Below are the code and all the weights of a small trained network. Each question names an input and a target symbol and asks about switching units off, where a switched-off unit gives its printed mean instead of its output.

import numpy as np


def w(rows, s, z=0):
    codes = np.array(rows[::2]) - 128.0
    scale = np.full(codes.shape[1], s)
    scale[-1] = z or s
    return codes * scale


def norm(h):
    return h / np.sqrt((h * h).mean(-1, keepdims=True) + 1e-5)


def f(y):
    return np.maximum(y, 0)


def softmax(a):
    e = np.exp(a - a.max(-1, keepdims=True))
    return e / e.sum(-1, keepdims=True)


def log_softmax(a):
    a = a - a.max(-1, keepdims=True)
    return a - np.log(np.exp(a).sum(-1, keepdims=True))


def net(x, mask):
    ids = ['αβγδεηθμπψ'.index(c) for c in x.split()]
    T = len(ids)
    res = E[ids] + P[:T]
    u = 0
    for l in range(2):
        q, k, v = (norm(res) @ M[l].T for M in (Q, K, V))
        z = softmax(np.where(np.tri(T) > 0, q @ k.T / 4**0.5, -1e9)) @ v
        res = res + np.where(mask[u], z, O[l][:, -1]) @ O[l][:, :-1]
        u += 1
        y = f(norm(res) @ A[l][:, :-1].T + A[l][:, -1])
        res = res + np.where(mask[u : u + 16], y, B[l][:, -1]) @ B[l][:, :-1]
        u += 16
    return log_softmax(norm(res)[-1] @ U[:, :-1].T + U[:, -1])


Q, K, V, O, A, B = {}, {}, {}, {}, {}, {}
E = w([
[187,25,141,115,154],'α',
[136,160,179,31,190],'β',
[114,161,77,154,62],'γ',
[214,108,83,121,150],'δ',
[188,47,117,87,52],'ε',
[46,38,148,147,156],'η',
[84,113,36,130,159],'θ',
[57,49,111,136,163],'μ',
[116,166,2,122,197],'π',
[183,88,142,75,64],'ψ',
],0.011)
P = w([
[114,227,71,254,147],'0',
[102,139,69,93,127],'1',
[105,117,87,118,147],'2',
[102,98,119,134,156],'3',
[112,98,99,142,162],'4',
[112,97,93,144,172],'5',
],0.006)
Q[0] = w([
[136,42,90,156,165],'L0H1',
[180,125,170,131,155],'L0H1',
[73,2,50,40,136],'L0H1',
[120,104,238,111,148],'L0H1',
],0.0067)
K[0] = w([
[235,209,201,143,173],'L0H1',
[64,131,139,129,186],'L0H1',
[152,253,194,133,218],'L0H1',
[233,67,162,27,136],'L0H1',
],0.0056)
V[0] = w([
[2,159,191,103,218],'L0H1',
[64,150,118,124,198],'L0H1',
[74,231,88,160,3],'L0H1',
[27,46,18,177,138],'L0H1',
],0.004)
O[0] = w([
[154,152,185,148,254,67],'L0H1',
[75,160,162,167,185,156],'L0H1',
[96,228,235,106,144,95],'L0H1',
[33,95,151,152,78,252],'L0H1',
],0.0083,0.0028)
A[0] = w([
[198,95,126,145,71,67],'L0N1',
[150,90,195,117,136,129],'L0N2',
[202,139,168,132,208,153],'L0N3',
[67,75,183,150,143,150],'L0N4',
[154,37,117,108,171,156],'L0N5',
[110,189,112,173,175,39],'L0N6',
[174,126,109,39,140,21],'L0N7',
[122,191,149,123,172,69],'L0N8',
[44,133,96,68,254,165],'L0N9',
[164,93,151,111,83,104],'L0N10',
[127,129,96,151,179,1],'L0N11',
[72,132,47,164,116,148],'L0N12',
[125,117,63,35,175,54],'L0N13',
[151,97,97,161,143,122],'L0N14',
[158,166,171,222,118,16],'L0N15',
[92,87,158,56,133,38],'L0N16',
],0.0074,0.0041)
B[0] = w([
[194,117,46,110,223,161],'L0N1',
[135,166,99,90,103,153],'L0N2',
[35,60,3,68,93,168],'L0N3',
[240,174,71,49,36,189],'L0N4',
[153,149,81,34,54,254],'L0N5',
[164,18,67,123,95,145],'L0N6',
[161,55,42,35,100,138],'L0N7',
[59,74,70,88,29,139],'L0N8',
[230,32,89,92,103,245],'L0N9',
[155,105,84,156,221,156],'L0N10',
[179,113,31,105,139,135],'L0N11',
[167,130,176,59,103,238],'L0N12',
[91,73,225,11,187,167],'L0N13',
[51,105,165,42,175,180],'L0N14',
[97,207,77,90,174,130],'L0N15',
[125,181,30,54,58,144],'L0N16',
],0.0047,0.006)
Q[1] = w([
[87,137,51,57,138],'L1H1',
[110,135,254,151,190],'L1H1',
[96,100,155,156,122],'L1H1',
[79,188,117,189,225],'L1H1',
],0.0076)
K[1] = w([
[145,149,105,236,176],'L1H1',
[206,39,184,3,161],'L1H1',
[120,171,127,102,86],'L1H1',
[123,144,185,1,154],'L1H1',
],0.0064)
V[1] = w([
[114,65,75,201,94],'L1H1',
[64,197,255,86,144],'L1H1',
[170,102,207,116,42],'L1H1',
[28,81,192,252,202],'L1H1',
],0.0079)
O[1] = w([
[4,185,157,61,78,196],'L1H1',
[133,91,69,202,141,1],'L1H1',
[201,94,115,141,16,113],'L1H1',
[2,41,92,81,131,14],'L1H1',
],0.0099,0.0081)
A[1] = w([
[137,172,213,152,47,61],'L1N1',
[66,87,184,176,134,212],'L1N2',
[91,114,155,172,43,81],'L1N3',
[139,198,183,155,210,128],'L1N4',
[166,57,111,66,161,115],'L1N5',
[50,144,136,30,135,176],'L1N6',
[117,123,134,79,59,63],'L1N7',
[175,68,93,124,103,103],'L1N8',
[102,144,133,167,98,68],'L1N9',
[154,103,177,177,94,23],'L1N10',
[129,149,91,206,227,213],'L1N11',
[140,131,60,119,100,55],'L1N12',
[84,183,81,109,115,138],'L1N13',
[158,111,97,84,115,137],'L1N14',
[168,45,255,49,189,19],'L1N15',
[206,126,136,145,237,3],'L1N16',
],0.0098,0.0036)
B[1] = w([
[113,76,94,127,171,190],'L1N1',
[139,119,129,64,11,135],'L1N2',
[148,111,81,92,166,151],'L1N3',
[167,119,44,100,124,149],'L1N4',
[116,138,48,166,162,207],'L1N5',
[123,127,139,202,147,255],'L1N6',
[110,123,111,144,155,204],'L1N7',
[113,178,96,186,121,172],'L1N8',
[125,92,102,139,167,137],'L1N9',
[121,72,106,178,154,132],'L1N10',
[134,148,86,88,49,140],'L1N11',
[128,175,129,116,67,148],'L1N12',
[134,111,132,184,148,174],'L1N13',
[81,129,149,152,121,208],'L1N14',
[105,117,41,159,113,189],'L1N15',
[111,76,70,82,87,146],'L1N16',
],0.011,0.0084)
U = w([
[94,204,101,65,86,255],'α',
[161,81,74,57,190,150],'β',
[133,139,76,220,93,69],'γ',
[174,164,177,52,152,32],'δ',
[154,149,191,85,62,78],'ε',
[97,64,179,92,94,106],'η',
[84,175,205,141,137,103],'θ',
[91,94,180,92,106,73],'μ',
[138,197,166,119,253,65],'π',
[185,137,206,129,113,158],'ψ',
],0.012,0.0053)

Each question gives the input, a string of symbols that net reads in full, and the target symbol t.
The units are the heads (4 rows each of Q, K, V and O) and the neurons (one row each of A and B). Each row of codes is followed by its name. A weight is (code - 128) times the scale printed after its matrix; where a second scale follows, it is the last column's (O, A, B and U).
mask holds one flag per unit, layer by layer, with each layer's heads first. A switched-off unit (its flag False) gives its mean, the last column of its rows in O or B, instead of its output. The means were averaged over made-up inputs and are rounded, as every weight is.
A unit's drop is (log p(t) with every unit on - log p(t) with that unit switched off) / (log p(t) with every unit on - log p(t) with every unit switched off).
The circuit of an input: a set's keep is (log p(t) with only the set's units on - log p(t) with every unit switched off) / (log p(t) with every unit on - log p(t) with every unit switched off). Starting from the 12 units with the biggest drops (on a tie, the unit counted first), units are removed one at a time, each time the one whose removal leaves the highest keep (on an exact tie, the one counted first), for as long as the keep stays at least 0.8.
circuit, biggest first: the units of the circuit, biggest drop first
most important unit: the unit with the biggest drop
k most important neurons: the k neurons with the biggest drops, biggest first
k most important neurons of layer l: the k neurons of layer l with the biggest drops, biggest first
drop when u is switched off: that unit's drop, to one decimal
input θ π μ α π, target π: most important unit	L1H1
input π π α, target α: 2 most important neurons of layer 0	[L0N6, L0N9]
input α π η α, target α: circuit, biggest first	[L1H1, L0H1, L0N9]
input ψ β β β, target β: circuit, biggest first	[L0H1, L1N16]
input β α π, target β: circuit, biggest first	[L0H1, L1H1, L1N16]
input γ θ π, target γ: circuit, biggest first	[L0H1, L1H1]
input α π γ α γ ε, target γ: 2 most important neurons	[L0N9, L1N8]
input γ γ π α γ θ, target γ: circuit, biggest first	[L1H1, L0H1]
input α α γ α α, target γ: circuit, biggest first	[L0H1, L1N8]
input β α γ π γ, target β: 3 most important neurons of layer 0	[L0N5, L0N9, L0N4]
input γ θ ψ, target γ: circuit, biggest first	[L1H1, L0H1]
input γ π α π θ, target γ: circuit, biggest first	[L0H1, L1H1]
input γ γ π, target γ: circuit, biggest first	[L1H1, L0H1]
input α γ α, target γ: most important neuron of layer 0	[L0N9]
input π α γ, target π: 2 most important neurons of layer 0	[L0N5, L0N12]
input π η γ, target π: 2 most important neurons of layer 1	[L1N15, L1N1]
input α θ π, target π: 2 most important neurons of layer 0	[L0N4, L0N5]
input γ α γ γ π ε, target γ: drop when L1N8 is switched off	0.1
input γ γ μ ψ η, target γ: drop when L0H1 is switched off	0.3
input β α α ε, target β: circuit, biggest first	[L0H1]
input γ α ε γ ψ, target γ: drop when L0H1 is switched off	0.2
